Below is a small trained network, with its code and all its weights. Each question gives an input and a target symbol and asks what happens when units are switched off, that is, made to give their printed mean instead of their output.

import numpy as np


def w(rows, s, z=0):
    codes = np.array(rows[::2]) - 128.0
    scale = np.full(codes.shape[1], s)
    scale[-1] = z or s
    return codes * scale


def f(y):
    return np.maximum(y, 0)


def softmax(a):
    e = np.exp(a - a.max(-1, keepdims=True))
    return e / e.sum(-1, keepdims=True)


def log_softmax(a):
    a = a - a.max(-1, keepdims=True)
    return a - np.log(np.exp(a).sum(-1, keepdims=True))


def net(x, mask):
    ids = ['ΞΦβελπτ'.index(c) for c in x.split()]
    T = len(ids)
    res = E[ids] + P[:T]
    u = 0
    for l in range(2):
        q, k, v = (res @ M[l].T for M in (Q, K, V))
        z = softmax(np.where(np.tri(T) > 0, q @ k.T / 2**0.5, -1e9)) @ v
        res = res + np.where(mask[u], z, O[l][:, -1]) @ O[l][:, :-1]
        u += 1
        y = f(res @ A[l][:, :-1].T + A[l][:, -1])
        res = res + np.where(mask[u : u + 8], y, B[l][:, -1]) @ B[l][:, :-1]
        u += 8
    return log_softmax(res[-1] @ U[:, :-1].T + U[:, -1])


Q, K, V, O, A, B = {}, {}, {}, {}, {}, {}
E = w([
[176,167,106,92,97],'Ξ',
[50,128,251,106,164],'Φ',
[184,70,95,144,91],'β',
[93,33,142,67,101],'ε',
[73,210,195,55,148],'λ',
[113,119,126,45,117],'π',
[102,151,174,176,166],'τ',
],0.016)
P = w([
[231,12,143,83,57],'0',
[141,208,126,223,28],'1',
[117,123,115,104,175],'2',
[136,180,111,183,14],'3',
[127,127,120,115,178],'4',
[143,175,87,166,2],'5',
[115,123,108,116,177],'6',
[146,183,88,169,7],'7',
[123,131,110,116,180],'8',
[146,190,104,164,10],'9',
[133,134,120,119,187],'10',
],0.0085)
Q[0] = w([
[156,131,28,103,239],'L0H1',
[87,138,10,98,229],'L0H1',
],0.012)
K[0] = w([
[84,95,79,63,228],'L0H1',
[6,80,123,27,181],'L0H1',
],0.014)
V[0] = w([
[80,123,179,143,155],'L0H1',
[158,206,26,169,2],'L0H1',
],0.0032)
O[0] = w([
[97,103,147,91,121,106],'L0H1',
[21,178,6,63,101,253],'L0H1',
],0.0024,0.00075)
A[0] = w([
[144,48,117,1,235,92],'L0N1',
[46,153,168,109,61,152],'L0N2',
[97,238,91,109,80,155],'L0N3',
[65,111,169,179,31,197],'L0N4',
[96,175,57,187,8,100],'L0N5',
[160,70,234,90,16,56],'L0N6',
[65,90,157,79,70,254],'L0N7',
[159,2,205,198,247,222],'L0N8',
],0.0084,0.003)
B[0] = w([
[156,69,162,152,192,203],'L0N1',
[117,181,75,153,132,237],'L0N2',
[125,54,130,184,125,232],'L0N3',
[157,129,66,121,125,201],'L0N4',
[70,208,139,155,177,194],'L0N5',
[74,152,172,207,133,197],'L0N6',
[164,149,127,148,163,255],'L0N7',
[34,111,7,130,97,175],'L0N8',
],0.016,0.0077)
Q[1] = w([
[50,117,124,23,139],'L1H1',
[95,146,173,251,47],'L1H1',
],0.013)
K[1] = w([
[67,106,32,1,162],'L1H1',
[30,85,254,219,39],'L1H1',
],0.0088)
V[1] = w([
[117,197,79,137,9],'L1H1',
[239,230,114,161,124],'L1H1',
],0.012)
O[1] = w([
[56,152,141,134,45,3],'L1H1',
[139,149,205,252,109,72],'L1H1',
],0.012,0.013)
A[1] = w([
[78,150,163,159,47,2],'L1N1',
[192,135,16,148,18,201],'L1N2',
[245,101,114,177,119,126],'L1N3',
[197,184,106,193,61,80],'L1N4',
[123,226,141,121,83,92],'L1N5',
[168,80,202,149,42,188],'L1N6',
[86,206,144,132,70,137],'L1N7',
[142,217,142,94,2,69],'L1N8',
],0.01,0.0042)
B[1] = w([
[60,73,75,17,138,151],'L1N1',
[155,122,248,140,88,193],'L1N2',
[93,153,95,85,101,245],'L1N3',
[174,108,174,125,40,199],'L1N4',
[106,80,159,158,169,148],'L1N5',
[165,196,70,176,160,141],'L1N6',
[159,119,141,103,184,159],'L1N7',
[145,168,20,177,200,144],'L1N8',
],0.016,0.012)
U = w([
[212,11,215,122,97,138],'Ξ',
[61,180,175,44,96,141],'Φ',
[65,236,253,144,240,198],'β',
[235,117,162,70,159,14],'ε',
[184,137,40,177,29,235],'λ',
[19,235,23,137,129,2],'π',
[128,11,68,208,141,89],'τ',
],0.0059,0.0043)

Each question gives the input, a string of symbols that net reads in full, and the target symbol t.
The units are the heads (2 rows each of Q, K, V and O) and the neurons (one row each of A and B). Each row of codes is followed by its name. A weight is (code - 128) times the scale printed after its matrix; where a second scale follows, it is the last column's (O, A, B and U).
mask holds one flag per unit, layer by layer, with each layer's heads first. A switched-off unit (its flag False) gives its mean, the last column of its rows in O or B, instead of its output. The means were averaged over made-up inputs and are rounded, as every weight is.
A unit's drop is (log p(t) with every unit on - log p(t) with that unit switched off) / (log p(t) with every unit on - log p(t) with every unit switched off).
The circuit of an input: a set's keep is (log p(t) with only the set's units on - log p(t) with every unit switched off) / (log p(t) with every unit on - log p(t) with every unit switched off). Starting from the 12 units with the biggest drops (on a tie, the unit counted first), units are removed one at a time, each time the one whose removal leaves the highest keep (on an exact tie, the one counted first), for as long as the keep stays at least 0.8.
units of the circuit, in order: the units of the circuit, biggest drop first
k most important neurons: the k neurons with the biggest drops, biggest first
k most important neurons of layer l: the k neurons of layer l with the biggest drops, biggest first
input Φ ε β Ξ, target Φ: most important neuron of layer 1	L1N2
input Φ λ λ Ξ ε λ β ε, target Φ: units of the circuit, in order	L0N6, L0N8, L1H1
input ε β λ λ β ε, target ε: units of the circuit, in order	L0N6, L1H1, L0N1
input τ λ Φ π, target τ: 4 most important neurons of layer 0	L0N3, L0N8, L0N1, L0N2
input π λ β λ, target π: 4 most important neurons	L0N6, L1N3, L0N1, L0N2
input τ ε β λ λ ε, target τ: 2 most important neurons of layer 0	L0N6, L0N8
input ε λ λ τ λ π, target ε: 2 most important neurons of layer 1	L1N3, L1N2
input β ε ε τ, target β: 2 most important neurons	L0N6, L0N4
input τ λ Φ τ λ ε, target τ: 3 most important neurons	L1N8, L0N8, L1N5
input Φ β τ Φ ε ε, target Φ: units of the circuit, in order	L0N6, L0N8, L1H1, L0H1
input λ λ λ τ, target λ: units of the circuit, in order	L1H1, L1N4, L1N2
input π τ λ β τ τ τ λ π, target ε: 4 most important neurons of layer 0	L0N3, L0N1, L0N6, L0N2
input Φ λ τ Ξ λ ε π λ ε π, target Φ: units of the circuit, in order	L0N6, L0N8, L1H1, L1N2
input π ε λ β, target π: most important neuron	L0N4
input λ π β λ λ ε β Φ λ τ, target λ: 2 most important neurons	L0N6, L0N4
input π λ π ε β ε ε λ ε ε, target π: 3 most important neurons of layer 0	L0N6, L0N4, L0N1
input Ξ λ β λ ε τ ε λ λ Φ, target Ξ: units of the circuit, in order	L1N4, L0N4, L1H1, L0N8
input Φ τ λ λ, target Φ: units of the circuit, in order	L0N6, L0N8, L1H1
input λ β λ Φ, target λ: units of the circuit, in order	L0N4, L1N4, L1H1, L0N2
input π Ξ λ β ε Φ Ξ τ, target π: 2 most important neurons	L0N4, L0N6
input λ λ ε ε Φ λ λ τ π λ, target λ: 2 most important neurons	L0N6, L0N4
input τ λ τ λ λ λ, target τ: 3 most important neurons	L0N3, L1N8, L0N8
input β β ε Φ λ λ Φ, target π: units of the circuit, in order	L0N8
input τ ε β λ, target τ: 2 most important neurons	L1N8, L0N8
input Ξ λ τ λ β τ ε Ξ, target Ξ: 2 most important neurons	L0N6, L1N4
input π τ Φ Ξ λ Ξ λ τ, target π: 2 most important neurons of layer 0	L0N6, L0N4
